Below are the code and all the weights of a small trained network. Each question names an input and a class and asks about switching units off, where a switched-off unit gives its printed mean instead of its output.

import numpy as np


def w(rows, s, z=0):
    codes = np.array(rows[::2]) - 128.0
    scale = np.full(codes.shape[1], s)
    scale[-1] = z or s
    return codes * scale


def f(y):
    return np.maximum(y, 0)


def log_softmax(a):
    a = a - a.max(-1, keepdims=True)
    return a - np.log(np.exp(a).sum(-1, keepdims=True))


def net(x, mask):
    res = np.array(x, float).reshape(1, 4) / 4 @ E
    y = f(res @ A[0][:, :-1].T + A[0][:, -1])
    res = res + np.where(mask, y, B[0][:, -1]) @ B[0][:, :-1]
    return log_softmax(res[-1] @ U[:, :-1].T + U[:, -1])


A, B = {}, {}
E = w([
[123,229,43,78,248,121,162],'x0',
[88,105,186,21,189,104,22],'x1',
[90,131,149,132,140,161,153],'x2',
[217,122,186,14,97,153,243],'x3',
],0.013)
A[0] = w([
[96,85,191,50,171,88,77,127],'neuron 0',
[42,132,92,57,196,78,66,84],'neuron 1',
[77,158,102,170,184,58,132,123],'neuron 2',
[111,122,55,231,169,161,190,171],'neuron 3',
[197,15,245,98,43,160,166,136],'neuron 4',
[109,189,44,180,213,138,85,163],'neuron 5',
[107,81,182,201,90,120,65,168],'neuron 6',
[77,117,150,173,109,111,76,157],'neuron 7',
[156,47,230,84,109,127,111,107],'neuron 8',
[105,119,62,180,163,136,145,142],'neuron 9',
[203,211,106,36,174,163,178,26],'neuron 10',
[135,184,43,203,117,95,179,183],'neuron 11',
[183,169,94,2,164,161,199,42],'neuron 12',
[103,99,193,55,187,97,60,130],'neuron 13',
[85,62,158,222,60,143,37,237],'neuron 14',
[111,86,217,39,162,116,63,121],'neuron 15',
[90,16,160,230,90,125,62,254],'neuron 16',
[111,134,134,80,137,70,203,76],'neuron 17',
[150,152,157,174,8,113,207,238],'neuron 18',
],0.011,0.0068)
B[0] = w([
[43,193,117,81,87,103,51,206],'neuron 0',
[26,75,131,76,175,72,147,206],'neuron 1',
[122,81,69,106,147,129,101,181],'neuron 2',
[172,167,72,142,106,167,87,220],'neuron 3',
[145,66,58,86,83,210,86,252],'neuron 4',
[102,107,7,126,148,143,106,219],'neuron 5',
[118,180,184,148,114,133,125,212],'neuron 6',
[125,195,156,159,148,61,147,188],'neuron 7',
[111,123,92,66,51,175,60,203],'neuron 8',
[110,162,94,117,135,169,125,181],'neuron 9',
[162,168,201,209,108,71,151,222],'neuron 10',
[170,164,64,116,111,184,117,222],'neuron 11',
[152,199,173,153,85,100,143,231],'neuron 12',
[15,153,140,113,154,50,104,212],'neuron 13',
[151,190,205,150,134,100,148,252],'neuron 14',
[77,182,84,52,43,121,95,215],'neuron 15',
[195,189,170,126,113,126,184,254],'neuron 16',
[156,140,168,118,111,129,135,169],'neuron 17',
[190,51,158,141,173,187,178,241],'neuron 18',
],0.012,0.022)
U = w([
[184,168,162,192,140,118,154,255],'0',
[107,138,67,91,95,155,58,193],'1',
[102,182,200,118,106,58,104,21],'2',
[59,97,104,108,200,93,96,23],'3',
[161,1,145,120,114,158,133,100],'4',
],0.016,0.0031)

Each question gives the input, the list of numbers given to net, and the class t.
The units are the neurons (one row each of A and B). Each row of codes is followed by its name. A weight is (code - 128) times the scale printed after its matrix; where a second scale follows, it is the last column's (A, B and U).
mask holds one flag per neuron, in row order. A switched-off neuron (its flag False) gives its mean, the last column of its row in B, instead of its output. The means were averaged over made-up inputs and are rounded, as every weight is.
A unit's drop is (log p(t) with every unit on - log p(t) with that unit switched off) / (log p(t) with every unit on - log p(t) with every unit switched off).
The circuit of an input: a set's keep is (log p(t) with only the set's units on - log p(t) with every unit switched off) / (log p(t) with every unit on - log p(t) with every unit switched off). Starting from the 12 units with the biggest drops (on a tie, the unit counted first), units are removed one at a time, each time the one whose removal leaves the highest keep (on an exact tie, the one counted first), for as long as the keep stays at least 0.8.
circuit, biggest first: the units of the circuit, biggest drop first
unit that matters most: the unit with the biggest drop
k most important neurons: the k neurons with the biggest drops, biggest first
drop of u: that unit's drop, to one decimal
input [6,7,-8,0], class 3: circuit, biggest first -> (neuron 1)
input [0,-7,-4,4], class 4: circuit, biggest first -> (neuron 18; neuron 14)
input [-8,-4,-2,1], class 4: 2 most important neurons -> (neuron 4; neuron 18)
input [0,-2,2,3], class 4: 2 most important neurons -> (neuron 14; neuron 16)
input [-2,1,6,0], class 2: 3 most important neurons -> (neuron 5; neuron 11; neuron 3)
input [8,1,-2,-8], class 3: 2 most important neurons -> (neuron 1; neuron 4)
input [7,1,7,-8], class 3: 2 most important neurons -> (neuron 1; neuron 4)
input [-2,8,3,0], class 2: 4 most important neurons -> (neuron 13; neuron 5; neuron 11; neuron 3)
input [8,6,7,2], class 2: 2 most important neurons -> (neuron 12; neuron 10)
input [1,7,4,-7], class 3: 2 most important neurons -> (neuron 1; neuron 5)
input [1,8,-8,5], class 2: 3 most important neurons -> (neuron 13; neuron 5; neuron 10)
input [1,1,-3,-8], class 3: 2 most important neurons -> (neuron 5; neuron 1)
input [-8,0,0,3], class 4: 2 most important neurons -> (neuron 18; neuron 4)
input [-6,8,1,2], class 1: unit that matters most -> neuron 4
input [7,5,-3,8], class 2: drop of neuron 2 -> 0.0
input [0,2,8,-4], class 2: drop of neuron 4 -> 0.2
input [3,0,3,8], class 0: drop of neuron 13 -> 0.1
